Each row is followed by the group that its hidden value falls in (each part has its own value, ranges and names):
[-304 -250   28  157  -39   64  -53   53 -425 -270   70   -5 -122  153
  101  203  150  -36  -72   53 -203  148 -196 -286  140  152 -244  -69
  135 -100 -139  -21  -55 -167 -203  -39  188  112  143  154 -138  -11
  -54 -170   87]
[19]
[ -34  -77   96  380  -47  -78  -77  -69  246   45 -149   86  274 -106
 -424 -220 -223  -76 -152   64 -138 -102  -39   47 -304  -46 -184  -33
 -213 -130   -1 -135 -305  -90  -38  118    8  -13 -327  -93  202  -76
    0 -401  264]
[28]
[  95 -178  -31 -127  -31 -162  120  -66  114  -75  158 -138  -53  -97
 -145   16  111  185  -22   84  -37  -56 -308   86  172   88   12 -130
 -121  -75 -162  219   37  123  275 -317   72  -13  161 -226 -109  -70
  -36  -96 -267]
[40]
[-136   64   43   29    3   16  -12   62    0  -37   86   42   62   91
   29  -75  -35  101   19   34  -20   22   99   11  -33   21    6   94
  154   45   52 -150   15   17  -52  -71  -32   91   -5  165   19   65
   -3   56   35]
[30]
[  94   90  -79 -103  124   82  111   79  265  -91   68 -104  334  457
 -164 -387  180 -172   -1 -260  -27  -16   -9 -230   26  211  -43  193
  129  125   76   74   36  146  123 -153 -260   84 -122 -313  268   59
  -29 -162   22]
[19]
[ -81   65   73   44   11  -41   37   43   78  -57   60   99   -8   59
    1  -17  -27  108  -21   81  -33   16   85   58  -67   11   37   74
   83   26   18 -168  -16  -60  -22  -45  -14   71  -35  100   34   56
  -19   44   91]
[40]
[-390 -121  382  131  282 -340   54 -159 -171   15  -18   32  -56 -301
  212  -77 -523  162   60  172 -134  -33   -6  229  -67  246   42   39
  -73  -61 -120 -217 -349  -60  135  168  107  -74   83   -1  -95 -182
  -70 -167  191]
[20]
[ 122  -12 -112 -228  196  -11  -31  -28  142    4   62  -61  239  373
 -192 -337  114  168  -21 -218   84  139  159 -118 -165  114  108  246
  -45   50   16   21  138   36  173  -58  -35  189 -217 -286  219 -113
  155 -130  199]
[40]
[-338 -163  347  130  263 -321   24 -139 -206   26   18   39   -9 -298
  209  -90 -500  164   56  228 -103  -42   11  195   -9  201   83   86
  -90  -44 -129 -200 -332  -27  121  189  105  -48   94  -46  -68 -177
 -107 -128  134]
[36]
[ -38   50   94    7   72   11   37   46  141  -60   51   75   56   32
  -15  -19  -83   58   -2  -32  -79  -40   74  116  -60    6   19   83
  134   31    1 -122  -44  -68  -43  -17 -118   62  -29  120   53   37
  -33  -21   14]
[33]
[ -39  -56   -1  350 -171  -17  -77  -60  215  -55  -46  -56  194  -75
 -366 -259 -162  -84 -138  123  -68   22  -63   23 -256 -105 -158  -27
 -147 -117  -28  -64 -307   21   -3  130  -60   21 -293   -7  162   74
  -44 -389  209]
[33]
[  40 -140  -88   56 -291  230   -7  247  252  -44  -50  -21  273   71
  -52 -398  310 -328  -13  -52  170 -257 -294 -362  335   78   34  229
 -193   46  247   42  -22   12  -55 -199 -241  -80  -31 -113  -20  157
 -150  -67 -249]
[36]
[  -4   65   84   86   68   14   50   49   27  -32   84  109   60    6
   -6   34  -97    2   -3   55  -58  -49  140  124   37  -46   51  106
  186   94  -26 -152  -76   23  -82   71 -117  112   57  138   44   57
 -113  126  -31]
[36]
[ -53  -13  190  450  116 -104    8  -15  184   95 -280  174  274 -136
 -457 -160 -295 -217 -156  -92 -111 -189   52  155 -251   57 -173  -73
  -92  -31  -10 -158 -220 -143 -124   98   93  -86 -287    8  218 -140
   68 -320  266]
[36]
[-100  118   10  118  -18  100  -39   70  233   72 -102  174  166  -12
   62  -80  -93  136  186   71   42   72 -229 -164  207 -228  145   42
 -378  156   81   66 -132  134  326   88 -275  145   31  222  356   42
 -168  202  -13]
[29]
[-111   98   76   29   69  -73   60   45 -121   42   47   98  -31  143
  -34   24   35   69  -40   37   12   74  132   12   20   62   -3   22
  123   86  -38 -164   93    9 -102  -43   59   97   45  135  -36    2
    5  146  133]
[36]
[  20    9    6   10  118   71  -47   17  182 -166  103   63  229  -13
  -19 -106 -117   69   78  -56  -58  -61  115  186   -2   -4  110  207
  173   83   18  -44    6  -46   48   55 -178  159  -82   84  251   34
    1   19 -172]
[45]
[ -85   39   30   38  -15   36  -10   14  111  -67   89   21   61   -8
  -11  -49  -45   77    4  -22  -50  -25   33   80  -45   25   31  127
  121   29   48 -126  -44  -30   14  -22  -99   63   -4  125   24   53
  -22    9    3]
[36]
[ -90   73   77   -6   19  -80   20   23  104  -50  108  107   43   33
   -1  -38    1  131   -3   90  -33   -4   68  115   -3   65   66  105
   86   57    9 -158   76  -85   -9  -29  -71   70  -42   54   60   43
  -26   72    8]
[28]
[-285  -30   36   23  -60  -31   43  -42 -310 -150   97  -18 -199  178
   47  200  280  -23  -40   26 -139  217 -226 -165  216  196 -226 -131
   63  -19 -170  -39   64  -89 -139   25  -10  152  179  171 -217   15
  -70   14   89]
[29]
[   3   66  100 -139  245   85  -51  -28  174  -73   28  125  383   65
   35 -116 -115   28  158 -122  -73   -9   10  136  184  -36    1  129
  -90  133  -78   37  123   19   13   77 -297  247  -26  197  478  -39
   53  195 -246]
[20]
[ -63   21   26   78  -12   20   20   37   33  -67   82   15   25   23
  -36  -29  -35   32  -33    7  -30   -1   57   50  -25   20   25   97
  143   42    9 -110  -49    0  -15  -24  -34   54   16  108    3   61
  -40    9   40]
[20]
[   8   20   61   22   66   36   36   29   89  -55   75   59    9   -4
  -39   69  -64   41  -40  -76  -79  -24   78  137  -32   -2   59  112
  168   58  -37 -106  -48  -76  -35   50 -110   63   34  120    8   18
  -64    5   35]
[19]
[ -26  271  182  -48  332   -2  135   27  233 -137 -112  223  304  194
  124 -209 -163 -101  273   26  -11   68   62  117  247  -78    4  -18
 -134  215  -81   34    7  145   72  126 -382  330  -77  266  586   96
  -19  310 -207]
[30]
[ 130   93  -93 -169  156   48   81   -4  255  -43   88 -127  339  456
 -204 -401  154  -78  -22 -262    2   50   50 -188  -59  178  -26  219
   43  101   39   55   54  173  165 -124 -207  129 -146 -334  302    6
   48 -126  100]
[45]
[  85  -25  153   88   42  -18   66   20   56   -8  168  149  -12 -190
    8  241 -158   -3 -143   95 -109 -110   88  250   96  -64  157  201
  132  118 -138 -182  -89 -109  -90  169 -110  -27  175   79   57   30
 -222  164   -3]
[40]
[ -40  -28   52   41   19   59   -6   74   46  -12   24   80   -6  -45
  -28   84  -54   91  -47  -87  -34  -50   38   77  -30  -13   64   93
  104   35   19 -106    2 -105  -39  -65   21    9   52  188  -26  -14
    1   24   45]
[29]
[-102   19    5   -9   19  -13  -46   70   41  -43   61   32  111  130
  -31 -179   -6  158   51   49   15   28   98   -6  -70   17   16   70
  104    4   63  -93   46    9  -24 -100  -24  129 -116   76   26   33
   39  -51   -2]
[33]
[-305  -65  427  -59  362 -433  166 -351  -34  -64    9  -92 -128 -268
  191 -122 -496  106   87  141 -180  105 -103  371  -57  280  -34  -54
 -231 -110 -313 -123 -434  -11  219  347 -142   34   58  -85  -92 -168
  -91 -243  194]
[19]
[  62  -38 -110  -34  -28  152   32  139  218  -77   65 -111  361  320
 -141 -399  225 -221  -27 -219   26 -118 -115 -304  135  203  -19  248
   66  101  147   77   40  102   69 -199 -210   -2  -74 -286  178   71
  -61 -164  -84]
[30]
[-151   66   39   35   16  -66   67  -43 -224   28   52   26 -136  208
  -95  148  158   57  -65   11  -95  180  -29  -98   30   67 -183 -133
   66    1 -130 -103   20   38 -108   -8   44  165  118  134 -172  -36
  -23   63  203]
[20]
[   7    9  127   38   26    6   28   42   13    0  141  114   42 -107
   40  104 -118   15  -82   80  -35  -73  114  182   93  -43  111  186
  118  107  -72 -182   -5  -51 -124   73  -78   14  126  160   62   52
 -119  195  -33]
[45]
[ -95   10    9  -11  -36   41  -44    9   56  -34  123  -16   53    3
   15  -75  -28  123    0  -16  -13    7   44   44  -42   24   60  169
  104   25   54 -130  -25   -9   18  -15  -88   68   12  111  -27   42
  -20   14   25]
[20]
[-115  145   89   11   12 -131  139   10 -131   -6   38  117 -201  168
  -23  117  161   34  -68  117   25  173   57   18   82   68  -31  -75
   39   74 -121 -165  111  -36 -122   11   32  127   67  163 -110   54
  -28  200  186]
[23]
[-135  161   55   83   27  125  -22   42  264   -4 -124  171  197   36
  103  -96 -117   94  218   31  -18   83 -216 -135  165 -215   37   -2
 -358  119   71   49 -142  124  268   57 -303  193    4  314  425   66
  -95  204  -34]
[30]
[-209 -336   83  101   76   72  -77   18 -444 -285  -25   32  -92  106
   93  159   32  -33  -67   26 -168  125  -49 -186   21   68 -259  -65
   46 -189 -179  -59 -111 -214 -310   -4  285  198   61  219 -120  -86
   87 -183   96]
[45]
[  13  230  165  -88  303   38  108   19  239 -145  -72  201  316  181
  132 -185 -145 -100  256   20  -25   71   40  113  267 -115    4   13
 -152  202 -107   50    2  137   45  157 -428  341  -57  265  581  102
  -45  302 -236]
[29]
[  55   14  141   -6   78  -23   54   35   71  -12  104  140   -1  -74
   30   98 -132   58  -90   62  -26  -50  169  211   -1  -54  143  185
   88   82  -78 -198  -21 -102 -102   78  -54   32   61  124   66   31
  -79  153   48]
[40]
[  52  -18  -75  -36  -68  112   81  140  285 -137   57  -75  312  272
 -101 -394  273 -270  -30 -149   49 -140 -173 -261  202  241    1  240
    4  103  139   63   68   37   66 -207 -234  -34  -82 -289  194  122
  -74 -119 -134]
[23]
[ -94   24   57   47    7    2   18   49   -1   -1   46   82  -54   52
  -55  118   24  100  -67  -40  -77   30    1   17  -29   24   -9   23
  104   29  -27 -115   24 -102  -56  -45    4   32   44  144  -49   -9
  -31    2  125]
[33]
[-129   20   12   70  -47  -13  -55   32   69  -89  131   48  116   61
   -2 -118  -19  137   17  129  -55    6   46    0  -49   25   21  132
  107   11   62 -144  -23  -20    8  -32  -65  101  -77   34   79   71
  -46  -23    4]
[40]
[ -20  185   84   16   84   76   43   29  322   26  -98  174  180   70
   68  -87 -131   77  168   51   -6  107 -168  -79  160 -249   83   12
 -388  147  -14   61 -144  142  270  113 -358  187   -3  223  471   71
 -142  211    8]
[33]
[  20  268  169  -31  288  -65  148   -7  325 -131 -117  254  271  204
   84 -217 -146  -25  262  155  -27  109    5   73  195 -151   17  -58
 -291  166  -98   44  -78  154  173  154 -396  357 -137  145  621   97
  -72  264 -136]
[28]
[-213  -62   45    6  -33  -48   33  -70 -267 -141   98   21 -176  177
   20  220  253   22  -77   61 -157  218 -201 -161  156  142 -209 -102
  -25  -47 -198  -55   38 -117 -120   42   26  168  146  101 -136  -21
  -56   12  140]
[40]
[  94 -174   13 -196   73 -117   95 -126   92   23  124 -184   87  -31
 -193  -10   40  174    0  -58 -129  -83 -320   45  118   73 -157 -188
 -156 -122 -185  240   -4  230  229 -371   50   28  198 -195  -62 -169
   39 -124 -265]
[36]
[-157   49  -76  -47  -16   16 -102   35   35   -3   48  -15  136  183
  -80 -236   89  222   86  -51   48   72   62  -75 -103   65  -10   70
   77   -3  136  -75  123   34   43 -152   -9  167 -140   84  -11   -9
  129  -47   27]
[30]
[ -10   39   70  -54   55  -51   22  -18  155  -41   96   58   51   55
  -29  -72  -42  132  -21   27  -54    6   93  106 -102   23   54  132
   44    8   -4 -150  -34  -60   18   12 -105   96  -66   -3   48   13
  -18  -11   78]
[28]
[ 109   22 -109 -251  140   46  -15  -26  188    5   61 -155  217  388
 -182 -377   74  140  -33 -266   83  163  142 -128 -239   68   36  207
  -35   13   30   27   76  110  156 -124  -61  154 -206 -181  189  -46
  179 -177  238]
[19]
[-358  -87  405  -29  358 -422  107 -374  -74  -73  -14  -83 -101 -289
  189 -147 -504  153  124  140 -181  103  -94  353  -97  282  -58  -55
 -243 -148 -268 -142 -441  -21  226  336  -87   77   26  -53 -102 -205
  -29 -249  183]
[36]
[  84  -21  137   78   31   34   57   40   28   15  148   99   -5 -176
  -23  235 -169  -26 -151   16  -93 -103  100  249   76  -88  106  158
  172  113 -136 -153  -64  -62 -137  108  -82  -39  191  180   30   38
 -171  153   -9]
[29]
[-54 -32  21   9   1  56 -61  12  17  13  83  14 102  22 -54 -26 -43 109
 -18 -37 -61 -12  31  12 -42 -28 -19  98  64  -2   9 -98 -37   7 -43 -25
 -52  93  21 117  -3 -19 -12 -11  22]
[30]
[  43   64   32  -26  194   72    0  -13  235 -189  124   89  227   23
  -40   12  -88   34   35 -176 -137  -51   90  237   17   68  100  223
  221  141  -39  -30   81 -122   69   73 -219  128  -41   66  355    6
    6   51 -133]
[23]
[-143   62   -5    3   55  -76  -34   39  104  -69   -9   77  111  174
  -81 -232   47  204  101   32    7   28   90   -7 -141   93  -14   13
   71  -30  118 -106   74  -42   40 -147   16  173 -217   15   30  -13
  124  -91   25]
[40]
[-105  -97  245   84  119  -75  -25   14 -117  141  153  131   41 -203
  136  171 -355  161  -87  155 -141  -91   84  124   35  -58  131  206
   53   66 -109 -230 -190  -35  -56  149  -14  -67  215   78   17  -82
 -231   84  110]
[33]
[ -83 -441  141   43  209   53  -79    5 -461 -241 -106   87  -89   42
   21  230  -53  -24 -144  -72 -148   92   41  -74  -48   36 -225  -60
  -32 -218 -271  -48  -63 -326 -387    6  424  173   32  220  -81 -213
  199 -210  151]
[23]
[ -93   12  -71  -18   48   -6  -74   38   41  -89   16   28  101  187
  -57 -250   46  208  100    9   64   86  143  -43 -142   32   51   95
   77  -19  110  -82   40   -5   54  -71   12  227 -203   32   21   -2
  118  -80   44]
[23]
[ -54  -31   -2   77  -50   66  -57   36  145 -122   79   49   52  -73
  -12  -32  -64  121    3   14  -40  -40   32   93  -80  -31   89  158
   97   -2   68 -114  -71 -101   34   -5  -64   67  -53  128   42   56
  -20  -40  -18]
[23]
[  48   14  173   34   61   43   71   50   43   17  194  106   57 -113
   54  209 -153  -63 -123    9 -144 -132   79  199  139  -28   92  216
  214  148 -116 -179  -64  -53 -151  124 -195  -43  228  124   64   54
 -238  176  -42]
[19]
[  -8   14   26   24   86  103  -52   15  234 -151  106   80  189  -24
   -7  -11 -120   97   27 -109 -133  -76   62  151  -71    1   87  225
  167   61   46  -89  -33 -123   62   28 -169   91  -52   95  246   22
  -12  -14  -68]
[23]

New part:
[ -38   29  457 -137  171  215 -115   51 -221  247 -529   91  210 -196
  284  -88  114  263  166 -464  117 -119 -157   75  390  383 -164  150
 -316  115   54   51  203  169  136 -276  282  -62    0 -317  -20  451
 -446 -117   93]
sj
[ -81 -110   55  -49  491 -164  129  -18 -173  101 -353 -365  180 -169
  317   16   77  237  273 -415  -97 -143  -22 -201   -3  231  124  125
 -246  -31   94    9  104  -54  -11 -230  -17 -246  -47 -397   35  276
 -442  -54  122]
Sr
[ -21 -555    8  167  129 -161   54  -16 -317   88  111 -153 -254   96
 -185  109  124   79  -35  189 -267 -293  151 -104 -315  -91  435   83
  -25 -157   30  141  204  102  -64 -175  263 -465  223  323  176  -23
  259  361  -20]
Sr
[-115   57  105  132 -536 -131 -232   -1 -274  112 -192  176  286  120
    8  149  155 -213   96 -144 -175 -161 -148 -205  331  207 -472 -197
 -254   71  132  -11  166   62  125 -358  353  252   -6  138 -103   61
  254   86  129]
Bf
[ -96 -169  291 -162  210  501 -177   12  261  402 -121 -205  310 -116
  435  -85  482  251  -32 -133  313  -95  247   79  432  171   11  114
 -185   -1   60   -4  355  214   96  109 -192  104  199 -314  247  467
 -254  -71  161]
sj
[ -63  -32 -151 -155  479 -238  196  132  135  -70 -210  -91 -176 -291
  107 -182 -230  212  391 -434    3 -200  -51 -137 -495  243  372  109
  -61 -145  205  -84 -145    1 -238  126   48 -379  161 -488   14  275
 -413  322  149]
Sr
[-356  -11 -158  263 -440  345  -18   -2  407  156  411   97  140  -82
  166 -329  143   27   51  146  194  270  179  152   76  -42  350 -296
  -11  -76 -357 -165 -144  196 -143  153 -219  122  160 -185  383   35
 -184  504  137]
Sr
[ -56 -282  -79   61  -55 -167   23  284  -65  -21  332 -282 -163   67
    8  105  137    9 -170  242 -225  -39   87   86 -172    7  161  -77
  -32  -39   35  225   73   20   97  -46  -67 -153   37  209  104  143
  245  198   95]
pf
[-123  -30   87  205  -60  276 -237 -408  -40  206  -60 -514  250  291
  -89  171  569  -24 -175  175   22   14  132 -162  435 -155 -259 -226
 -247  189 -140   53  307   55  -51 -249  -81  631 -190  152   21  131
  202 -313  249]
pf
[ -82 -191    5   12  505  144   48   -3  239  230 -128 -249  -37 -259
  142 -293   81  265  210 -265  163 -180   63    0 -229   54  592  -36
  -25 -143  -71  -77   64  227 -150   77   34 -224  330 -400  231  396
 -355  278   93]
pf
[ -22 -283 -113  254  246 -265   83  -81 -358  -54  197 -517  193   93
    3  479  208  219  -93 -139 -459  105  -31   98  227 -182  355 -157
 -218 -134 -144  -59  227 -153  133 -257   34   25 -101 -332  248   65
   69 -257  -35]
Sr
[  54  139  158 -327   27  273 -290  228  342   69 -275  231 -297 -239
 -100    4   43  141    0 -267  311 -221 -180  175  170  205 -243  -72
 -100   18  452   30  113  200    4  516  223  217  299 -474  -34  475
  -12  -82  101]
sj
[   0 -141  127 -109  269  -58  196 -145 -247  -72 -132  -40 -110  -44
  -30  137 -159  427  120 -252  -98 -124    1  114   43  109  266  134
 -133  -66   42 -123   82   57 -174   -2  295 -137 -158 -504  106  118
 -466  -45   23]
zc
[-271 -298  101  134 -142  -33 -100   62 -314  359   36 -137  274 -122
  449  -67  250  -24  -14  151  152    3  171  -85  248  331  -35  -42
   -7  -82 -137  420  628  341  268 -273  335 -242  218   48  195  -43
    4    9   36]
Dg
[ -87   71   76  160 -472  -51 -124  102 -330   65 -212  394  -25   77
  -42   31 -100 -108   28 -193  -87  126 -367  -16  324  258 -457    5
 -326  157  -65  107  -16  -50  107 -368  273  -33 -108  221  -61  -36
   32  122   62]
bp
[ -86 -143 -142  178  -24 -428  243  -14 -255   74  122 -138   97   29
   22  -71 -267  -47  106 -154 -284   78    8 -158  -97  172  219    7
  -96  -57 -316 -186 -102  -54 -110 -409  252 -169 -173  159   91  -97
  -60  237  125]
pf
[-167   66 -129   68 -332   80 -307  -63  255   75  310 -129  -58  106
 -247  117  256 -260 -222  294  127  169  143  -41  134  -36 -270 -258
  -50   20  -32   61  224   99  -37  190  108  568   64  158    2  -14
  631 -116  271]
Dg
[-278  -78 -250  471 -215 -178   58 -141  109  240  322 -299  337  -44
  285  -19   90  -21   17  128  -57  191  109 -132  264  -55  233 -429
  -47 -172 -264 -163  116  168  -13  -65   74  107   58 -222  383 -144
  -79   30  103]
Bf
[-218 -326   46  170  134   74  149 -197 -323  132   92 -312  217  -63
  318  155  211  372    0   25  -44  108  190   87  330   22  343  -18
 -115 -110 -209   90  359  112   53 -127   57 -194  -64 -443  380  -60
 -429 -131  -57]
Bf
[-199  -54 -236  369 -362 -278  135  -26 -158 -249  557 -304  -93  286
  -84  204   47   31 -182  498 -317  243   74   96 -119 -139   92 -301
  -44   23 -146  180  -32    3  -95 -144  -48  129 -332  174   91 -188
  118   69  194]
zc
[-171 -196  131   51  188  354 -127 -115   88  415 -318 -102   32 -304
  296  -55  275  236   40 -126  337  -63   53  -89  480   97   20  -34
 -160  -61   88   75  318  208   57  239   69 -158  292 -450  346  128
 -349 -172  -44]
Bf
[ -66   37  140  -66  326  528 -308  -69  446  132 -310  -31 -239 -167
  -99  -54  429  179   52 -103  327  -84   24  -25    5  -49  -28   60
 -250   51  348   44   35   73 -182  411 -202   93  326 -232   71  420
    5  -30  226]
Bf
[-147 -384   34  182 -172 -268  141   80 -556  185  -24   -1  277  -63
  214   24  -56   61  174 -269 -330 -132  -55  -48  151  186  314  -62
 -120 -143 -271  -31  178   68  194 -529  361 -388   66  -99  230  -18
 -175  359 -152]
Sr
[-136 -181   -3  -50  278  235   14  -94   55    0    4 -365  -76  -16
  -61   -4  297  201   41  -48  -11  -17  159   24 -116  -80  306   26
 -148   23  -88   31   15  -52 -136   11 -261   40  -18 -198  109  252
 -125  129  127]
Sr
[-126  352    8   97   67  285 -202 -302  217  122 -499  291  -17 -222
  -96 -197  -18  124  299 -459  402   68 -253  -87  205  173 -125 -120
 -197   56   69 -152   24  179 -308  166  327  245  200 -495   21  162
 -335  -90  195]
zc
[-356   69   57  150 -443  437 -306 -123  297  325   75  -29  329  -71
  140 -266  472 -187   30  151  308  101  256 -105  273   83 -115 -294
  -76   62 -183   -6  164  265  -31    6  -46  426  210   60  152  135
  154  203  242]
Bf
[-354  -60    1   96 -338  300 -126 -109  129  241  336 -103  241   -4
  257 -151  313  -40 -119  326  322  299  355   51  277  159  -51 -100
   -1   12 -310  165  357  262    0   20  -12  252   29   22  224  -75
   39   32  222]
Dg
[-221   69  -66  167  157  196  125 -332  466   40  303 -381   65   22
  151  -20  160  320  -24  249  146  211  341   11   91 -155  257 -139
 -114  -59  -60 -266  -75  115 -363  340 -269  300 -209 -437  289   51
 -380 -133  327]
Bf
[ -28 -244  185 -275 -132   75 -219  104 -201  155   82 -249  -72  -64
 -243  170  233  -75 -258   74  -13 -179  183  127  260  107  -54 -163
   57   18  -50  139  417  183  203   41  421  364   91    6    4  221
  465 -165  -17]
sj
[  12  192  466 -274  250  353 -169   27  144  178 -563  343   14 -246
  162 -135   -6  349  231 -540  300 -152 -177  130  272  364 -183  229
 -331   64  268 -133   68  201  -60  104  273   27   87 -551  -53  536
 -499  -79  189]
bp
[-109 -306  -64   93  -49 -577  232  242 -597  -52   49  -46  164  -43
  159   30 -185  -18  250 -258 -478 -132  -42 -105 -303  308  312   68
  -79 -134 -128   77   61  -38  115 -597  343 -526   -5   93   19    5
  -37  453   -3]
Sr
[-238  201   72  138   47  334 -200 -249  481  407  -87 -361  266 -185
  353 -138  358   86  -63  110  470  158  204 -136  567   89 -237 -285
 -109   52   28  -42  252  304  -90  322  -42  468   56 -364  225  176
 -240 -461  303]
zc
[-114   95  -53  341  438 -341  165 -351  -41   82 -252 -323  -32   -6
  -12 -162 -230  158  301 -172  -67  -60 -170 -307 -273   33  236 -138
 -210  -43 -146 -120  -52  149 -313 -333  343  -41 -183 -217  -46   57
 -387   -1  278]
Dg
[-141  -76 -121  118  475 -108  116 -137   22   47  -41 -436   22 -159
  191  -67   81  258  156  -84   87    0   92  -78 -184   90  373  -77
  -14  -99  -11  115  213  165 -171   14   84 -132   85 -397  147  146
 -338  -83  175]
zc
[ -42   13  164  -49 -277  160 -180  265  -57   46 -179  429 -234 -116
   33  -21   -6  104   -2  -96  146  -56 -232  179  170  273 -258   29
 -150   62  266  239  100  170   83  121  257 -173  195  -69   27  197
  -76  130   39]
pf
[-151   21  -39  247  107  175 -176 -292   20  184 -245 -256 -201   43
  -53   13  245   43  -81  176  268   85 -104 -205  217  -21 -297 -127
 -204  137   29  314  265  121 -112   20   60  148  -14   36   32  -41
  -33 -302  183]
bp
[-195   73 -162  -58  102 -207  228 -139   42  -55  -95 -411  121   -4
  247  -26  -68  175  248 -139  -32 -135   51 -237  -40  151  -28 -153
 -117   12   63  -72  -42   -6 -190  -32 -126  153 -321 -519  -17   97
 -552   31  206]
Sr
[ -74 -152 -313  399 -337 -339   94   33  -33   85  185   53  -96  240
  -35   25 -202 -141   10   38 -255   20 -242 -202  -14  -46  -46 -157
 -210  -63 -123 -107 -157  -86  -63 -253   21 -142  -62  267  142 -191
   99  399   85]
bp
[-107 -119 -187 -395 -242   18  -76  248 -363 -139 -166  186 -201 -172
 -161  148  -24  -79   60 -385   41   22 -138   63  124  349 -247  108
  -44   70   41  275  191 -206  131   64  113  -41   94 -240  -51   -4
  104  114 -132]
zc
[  37   82   -4  110 -143  418 -204 -182   62   25 -297  462 -167  153
 -272  111   71  148   32 -387  119  131 -374  100  372  -39 -242  129
 -419  122   33 -176  -86 -156 -181   31  -42  149   51 -130   99   98
  -83   84   71]
sj
[  71 -133 -150  147   69 -550  236  272 -371 -280  199   48 -323   39
 -188  214 -393  133   -4 -144 -481  122 -280  171 -304   93  260   70
 -153  -79  -25   28 -183 -168  -19 -235  275 -403 -148   44   19  -11
   40  168   33]
sj
[ -66  -18  328 -169  311  592 -259   -5  295  240 -201   41  -21 -340
   62   18  367  317  -53 -253  329  134  124  253  431   70  100  140
 -230   -8  118  -99  159  110   -5  422  -18   87  284 -494  259  423
 -133 -282   95]
Sr
[ 140    4  341 -256  211  166 -279  122  -12  180 -401   39   40 -109
 -113  153  180   89    0 -505  -20 -196 -170   78  342  182 -207  103
 -321   65  211 -147  140   -5  129  -38  248  227  129 -205  -77  542
  151 -190  103]
sj
[ -64 -240   48  120 -150  -71 -237  232 -359  207  -36  100   49 -112
   47  218  160  -96 -120 -167  -87  124 -188   84  374  187 -131   -8
 -196  -57  -62  251  402   21  366 -213  343 -177  278   65  149   34
  379  -93  -86]
Dg
[-122  -83 -374  205  -12    5   -3 -171  513   47  306 -197 -453  126
 -285 -170  -26  -52  -60  388  190  -75  112 -179 -405 -213  210 -254
   79  -94   21  -24  -66  179 -411  381  -49  148  151  103  135  -74
  181  324  254]
bp
[-137  229   46   40 -294  167 -183   55   -1   92  -45  429  314 -146
    8 -122   21 -100  137 -474   91  394  -93  141  296  330  -92   71
 -225   56 -263 -230  -33  -33  -31 -191  215  193  122  -45   70  137
   91  118  197]
pf
[ -66 -157 -274  327 -435 -145   39  -29 -407 -116  153  299  231  373
  -79  165  -10  -66  125 -310 -370  163 -278   29   46   38   55   48
 -299  -10 -308 -103  -10 -243  -19 -617  -14  -82  -54  206  108 -135
  115  531   35]
sj
[-159 -133  -62  -12  -99 -240  145  326 -242   -1  -48  198  155 -204
  277 -154 -168   45  332 -435 -188  -32 -114    9 -182  368  251   84
 -122 -107  -80   -7  -77  -27   80 -309  112 -468  135 -196   91  154
 -273  543   11]
Sr
[-287 -155 -108  375 -235   16   61  -69  193  188  307 -193   17   21
  194 -181  137   24   -9  400   23   48  206 -123  -51  -72  221 -261
  -36  -79 -125   21  -25  223 -127   16  -80  -91   41   94  290  -76
 -105  313  173]
Bf
[-105 -159 -406  580  -50 -417   89 -132  -36  172  238 -490  334  281
  286  228  101  -44  -29   20 -300   98 -173 -261  252 -153   25 -348
 -249 -126 -172  -80  155  -74   69 -366 -147   71  -95  -46  267 -128
   10  -24  122]
bp
[-306   41 -117  -29   47  257 -104 -198  229  201   72 -209  -15 -136
  177 -208  245  -32  -52  250  530  303  343 -150   81  252 -172   66
   32   65 -110  288  355  189 -194  235  -34  153   74   15  108 -116
  -21 -184  312]
bp
[-242  -10   76   33    4  298 -323   57  -19  333 -266  133  213 -383
  179 -213  233  -18  180 -393  366   91 -128   76  273  288   86 -159
  -84  -67 -197  188  448  296  201  -64  361   26  502 -423  157  252
  -19   44   -9]
Dg
